C: [.44 -.12 -.43 -.05 -.16 -.06 -.07 .40]
X: [.42 -.38 -.55 -.40 .02 -.40 -.40 .40]
K: [-.30 -.71 .43 -.61 .29 -.68 -.66 -.52]
M: [.35 .02 -.40 -.55 -.40 .40 -.38 -.40]
find: [-.55 -.40 .40 -.38]  M
find: [-.38 -.55 -.40 .02 -.40 -.40 .40]  X

D: [-.01 -.35 .44 -.33 .63 -.25 .24 .01 .09 -.16 .19 .33 -.12 -.47 -.29 .10 .39 -.45 -.45 .40]
J: [.09 -.32 .03 -.04 .11 -.02 .12 .17 .45 .31 .10 .27 .49 -.11 -.11 .32 -.24 .01 -.17 -.26]
Y: [.05 -.08 -.06 .22 -.06 .01 .03 -.28 -.52 -.26 -.12 -.45 -.58 .25 .23 -.33 .08 .17 .32 .11]
H: [-.11 -.06 .11 -.06 .06 -.12 .03 .51 -.15 -.14 .04 -.05 -.22 -.04 .11 -.33 .23 .08 .17 .32]
N: [.00 -.07 .06 -.30 .20 .02 .19 .11 -.09 .11 .07 .28 -.08 .07 -.08 -.06 .22 -.06 .01 .10]
V: [.00 .08 .29 -.05 -.15 .16 -.10 -.10 .03 -.11 -.15 -.10 .07 -.14 .02 .08 -.03 .05 .06 -.12]
S: [-.11 -.06 .11 -.06 .06 -.12 .03 -.06 -.15 -.14 .04 -.05 -.22 -.04 -.03 -.08 .24 -.07 -.11 .23]
find: [.07 -.08 -.06 .22 -.06]  N
find: [.23 -.33 .08 .17 .32 .11]  Y
find: [.17 .45]  J
find: [-.15 .16 -.10 -.10]  V
find: [.00 .08]  V
find: [-.52 -.26]  Y
find: [.03 -.06 -.15 -.14]  S

vina: [.63 .59 -.56 .06]
Mel: [.59 -.57 .23 -.19]
noti: [.63 .59 -.56 .19]
Boko: [.59 .63 .23 .06]
find: [.59 -.57]  Mel
find: [.63 .59 -.56 .19]  noti

zude: [.02 -.05 -.58 .23 -.20 -.42 .52 .83 -.23 -.07 -.11 .73 .02 .58 .14 -.21 -.06 -.61 -.46 -.27 -.39 .51 -.42 -.14 .25 .12 -.43 .42 .18 -.17 -.06 -.04]
Sugos: [.04 -.08 -.44 .27 -.15 -.30 .52 .75 -.14 .01 -.12 .65 .01 .58 .08 -.17 .06 -.46 -.37 -.23 -.28 .49 -.30 -.08 .24 .09 -.33 .46 .18 -.15 .06 .00]
fik: [.02 -.05 -.58 .23 -.20 -.42 .52 .83 -.23 -.07 -.11 .73 .02 .58 .14 -.61 -.21 -.06 -.46 -.27 -.39 .51 .38 .26 -.01 .20 .45 -.35 .06 .40 -.02 .19]
vone: [.02 -.05 -.58 .23 -.20 -.42 .52 .83 -.23 -.07 -.11 .73 .02 .58 .14 -.21 -.06 -.61 -.46 -.27 -.39 .51 -.42 -.14 .25 .12 .46 -.33 .12 .51 .01 .27]
find: [-.06 -.46 -.27 -.39 .51 .38 .26 -.01 .20 .45 -.35]  fik
find: [.02 -.05 -.58 .23 -.20 -.42 .52 .83 -.23 -.07 -.11 .73 .02 .58 .14 -.21 -.06 -.61 -.46 -.27 -.39 .51 -.42 -.14 .25 .12 .46 -.33 .12 .51 .01 .27]  vone
find: [-.37 -.23 -.28 .49 -.30 -.08 .24]  Sugos
find: [-.33 .46]  Sugos
find: [.14 -.61 -.21 -.06 -.46]  fik

fubuv: [-.18 .41 .17 -.08 -.26 -.07 .11 .23 .02 -.35 .22 -.18 -.18 -.26 -.34 -.14 .04 -.02 .00 .18 -.24 -.41 .33 .04 .55 -.13 .03]
Mube: [.05 .43 -.15 -.56 .14 .11 .48 -.29 .17 -.06 -.33 .45 .08 .06 .01 .12 -.23 -.09 .28 .08 -.05 .15 -.09 -.12 .20 -.08 .00]
Vakup: [-.19 .01 .17 -.08 -.26 -.07 .11 .23 .02 -.35 .22 -.18 -.18 -.26 -.34 -.14 .04 -.02 .00 .18 -.24 .43 -.02 .24 -.18 .14 .36]
batin: [-.28 .78 .13 .09 .04 -.16 .10 -.17 -.04 -.14 -.38 -.10 .23 .28 -.02 .13 .09 .16 .25 -.06 -.19 -.13 -.12 -.38 .25 .07 -.01]
Vovem: [.16 -.10 -.23 -.09 -.10 .08 .09 .01 -.19 -.30 .55 -.19 -.02 -.15 -.14 -.23 .33 -.48 -.10 -.10 -.15 .16 .38 .35 .21 -.02 .26]
ser: [.16 -.32 -.23 -.12 .12 .42 .41 -.01 .01 .41 -.11 .00 -.09 .13 .24 .22 -.36 -.12 -.12 .11 .26 -.06 -.19 .30 -.23 -.33 -.31]
find: [-.19 -.02]  Vovem
find: [-.19 .01 .17 -.08 -.26 -.07 .11 .23 .02 -.35 .22 -.18 -.18 -.26 -.34 -.14 .04 -.02 .00 .18 -.24 .43 -.02 .24 -.18 .14 .36]  Vakup
find: [-.11 .00 -.09 .13 .24 .22]  ser
find: [-.24 .43]  Vakup

meze: [.34 .38 -.01 -.05 .31 .56]
gur: [-.14 -.06 .26 .15 -.18 -.32]
setel: [.09 .20 -.20 -.31 -.21 .06]
vetul: [-.11 -.48 -.04 -.07 -.30 -.09]
keb: [.25 -.45 -.65 -.40 -.30 .33]
rolab: [-.09 -.03 .01 .31 -.64 -.36]
gat: [-.21 .08 -.04 .05 -.34 .19]
find: [-.65 -.40 -.30]  keb
find: [.20 -.20 -.31 -.21 .06]  setel
find: [-.21 .06]  setel

Buk: [-.20 .60 -.10 .16]
rizut: [-.14 .50 -.09 .13]
Virug: [-.12 .43 -.07 .12]
foduk: [-.06 -.02 .01 .03]
zurip: [-.63 -.01 .34 .39]
lil: [-.07 -.02 .01 .02]
Dasa: [.13 -.26 .08 -.10]
Kam: [.17 -.36 .12 -.15]
papu: [-.07 .01 -.02 .02]
ruz: [.01 .03 .01 -.02]
find: [-.07 .12]  Virug
find: [-.07 -.02 .01]  lil

